Below is a small trained network, with its code and all its weights. Each question gives an input and a class and asks what happens when units are switched off, that is, made to give their printed mean instead of their output.

import numpy as np


def w(rows, s, z=0):
    codes = np.array(rows[::2]) - 128.0
    scale = np.full(codes.shape[1], s)
    scale[-1] = z or s
    return codes * scale


def norm(h):
    return h / np.sqrt((h * h).mean(-1, keepdims=True) + 1e-5)


def f(y):
    return np.maximum(y, 0)


def log_softmax(a):
    a = a - a.max(-1, keepdims=True)
    return a - np.log(np.exp(a).sum(-1, keepdims=True))


def net(x, mask):
    res = np.array(x, float).reshape(1, 7) / 4 @ E
    u = 0
    for l in range(4):
        y = f(norm(res) @ A[l][:, :-1].T + A[l][:, -1])
        res = res + np.where(mask[u : u + 6], y, B[l][:, -1]) @ B[l][:, :-1]
        u += 6
    return log_softmax(norm(res)[-1] @ U[:, :-1].T + U[:, -1])


A, B = {}, {}
E = w([
[129,128,129,130,125],'x0',
[155,106,171,28,110],'x1',
[127,131,132,133,122],'x2',
[254,179,79,147,123],'x3',
[96,237,132,103,153],'x4',
[95,149,69,100,89],'x5',
[126,132,123,124,129],'x6',
],0.0029)
A[0] = w([
[64,92,176,88,144,4],'L0N1',
[48,137,173,180,133,98],'L0N2',
[81,140,158,214,176,101],'L0N3',
[108,58,4,102,30,169],'L0N4',
[169,112,188,115,164,102],'L0N5',
[139,118,178,51,28,80],'L0N6',
],0.0047,0.002)
B[0] = w([
[143,137,89,123,35,178],'L0N1',
[167,139,103,107,72,192],'L0N2',
[159,78,94,55,159,193],'L0N3',
[159,177,252,171,213,254],'L0N4',
[143,111,109,148,179,175],'L0N5',
[151,76,58,81,211,214],'L0N6',
],0.0046,0.0026)
A[1] = w([
[94,111,59,237,128,62],'L1N1',
[76,154,68,255,140,93],'L1N2',
[105,184,97,64,68,126],'L1N3',
[30,98,160,98,129,56],'L1N4',
[142,103,102,76,95,26],'L1N5',
[32,113,163,142,96,2],'L1N6',
],0.0047,0.0015)
B[1] = w([
[164,129,125,3,163,202],'L1N1',
[143,74,128,9,177,240],'L1N2',
[141,80,180,171,175,249],'L1N3',
[172,114,79,164,59,217],'L1N4',
[118,125,93,129,168,160],'L1N5',
[89,93,107,142,47,169],'L1N6',
],0.0044,0.0018)
A[2] = w([
[158,65,183,83,155,252],'L2N1',
[175,173,111,156,106,104],'L2N2',
[137,127,117,128,120,70],'L2N3',
[172,166,120,156,98,75],'L2N4',
[54,253,90,74,116,104],'L2N5',
[210,137,109,129,140,158],'L2N6',
],0.0053,0.002)
B[2] = w([
[75,254,91,171,168,253],'L2N1',
[87,63,126,122,58,157],'L2N2',
[186,158,133,130,120,128],'L2N3',
[89,133,106,134,78,146],'L2N4',
[200,116,209,202,174,183],'L2N5',
[22,136,131,107,88,216],'L2N6',
],0.0041,0.005)
A[3] = w([
[161,238,101,169,141,170],'L3N1',
[189,146,94,155,58,93],'L3N2',
[64,252,152,153,113,254],'L3N3',
[244,171,45,145,51,166],'L3N4',
[159,127,239,243,194,188],'L3N5',
[43,33,208,128,149,95],'L3N6',
],0.0039,0.0012)
B[3] = w([
[79,54,139,155,105,240],'L3N1',
[69,117,153,115,48,147],'L3N2',
[136,4,127,178,132,252],'L3N3',
[55,145,131,80,24,176],'L3N4',
[215,134,202,253,164,214],'L3N5',
[167,202,129,140,37,155],'L3N6',
],0.004,0.0043)
U = w([
[104,99,131,149,145,254],'0',
[86,123,117,97,2,126],'1',
[184,142,195,187,155,81],'2',
[139,124,154,160,166,100],'3',
[142,158,79,11,203,72],'4',
],0.007,0.0029)

Each question gives the input, the list of numbers given to net, and the class t.
The units are the neurons (one row each of A and B). Each row of codes is followed by its name. A weight is (code - 128) times the scale printed after its matrix; where a second scale follows, it is the last column's (A, B and U).
mask holds one flag per neuron, layer by layer. A switched-off neuron (its flag False) gives its mean, the last column of its row in B, instead of its output. The means were averaged over made-up inputs and are rounded, as every weight is.
A unit's drop is (log p(t) with every unit on - log p(t) with that unit switched off) / (log p(t) with every unit on - log p(t) with every unit switched off).
The circuit of an input: a set's keep is (log p(t) with only the set's units on - log p(t) with every unit switched off) / (log p(t) with every unit on - log p(t) with every unit switched off). Starting from the 12 units with the biggest drops (on a tie, the unit counted first), units are removed one at a time, each time the one whose removal leaves the highest keep (on an exact tie, the one counted first), for as long as the keep stays at least 0.8.
circuit, biggest first: the units of the circuit, biggest drop first
most important unit: the unit with the biggest drop
k most important neurons: the k neurons with the biggest drops, biggest first
top k neurons in layer l: the k neurons of layer l with the biggest drops, biggest first
input [-3,-5,4,7,-5,0,6], class 1: most important unit	L3N4
input [-6,-8,0,-2,1,5,-7], class 4: circuit, biggest first	L1N2, L1N1
input [5,-8,4,3,-4,6,5], class 4: top 3 neurons in layer 1	L1N2, L1N1, L1N3
input [-1,4,5,8,-8,-1,2], class 1: circuit, biggest first	L3N4, L2N5, L2N6
input [-3,6,1,-3,-8,-1,2], class 2: top 3 neurons in layer 3	L3N6, L3N3, L3N1
input [-3,-4,-2,6,-2,-5,-2], class 1: top 2 neurons in layer 0	L0N4, L0N6
input [-6,-5,-3,0,-3,-2,2], class 4: top 2 neurons in layer 1	L1N1, L1N2
input [-4,-8,0,7,1,-6,-7], class 4: 4 most important neurons	L1N2, L0N4, L1N1, L2N5
input [-2,-6,2,-2,-8,8,-2], class 2: top 3 neurons in layer 0	L0N4, L0N6, L0N1
input [-2,-7,-1,-2,1,-5,2], class 4: 2 most important neurons	L0N4, L1N1
input [-2,-6,4,-4,-4,2,5], class 4: top 2 neurons in layer 3	L3N5, L3N1
input [-1,-6,-7,-5,8,7,-3], class 2: top 3 neurons in layer 2	L2N5, L2N1, L2N6
input [-4,5,4,7,-6,-4,8], class 1: 2 most important neurons	L2N5, L3N4
input [3,6,-2,-3,-1,-1,-4], class 4: most important unit	L0N6
input [0,-5,-2,-2,-2,-3,4], class 4: 2 most important neurons	L0N4, L3N5
input [5,-8,-2,-8,-2,2,-8], class 1: 2 most important neurons	L1N6, L0N6
input [4,-2,4,-6,6,-6,-8], class 1: top 2 neurons in layer 1	L1N6, L1N4
input [-7,-7,0,8,-7,2,4], class 1: top 2 neurons in layer 1	L1N3, L1N1
input [0,6,-3,-1,-1,1,4], class 4: 2 most important neurons	L0N6, L3N5
input [-7,-4,3,-2,-8,8,7], class 2: most important unit	L0N4
input [3,4,1,6,-6,-4,6], class 1: top 3 neurons in layer 3	L3N4, L3N3, L3N2
input [6,6,-1,-3,-8,3,1], class 2: top 2 neurons in layer 0	L0N4, L0N3
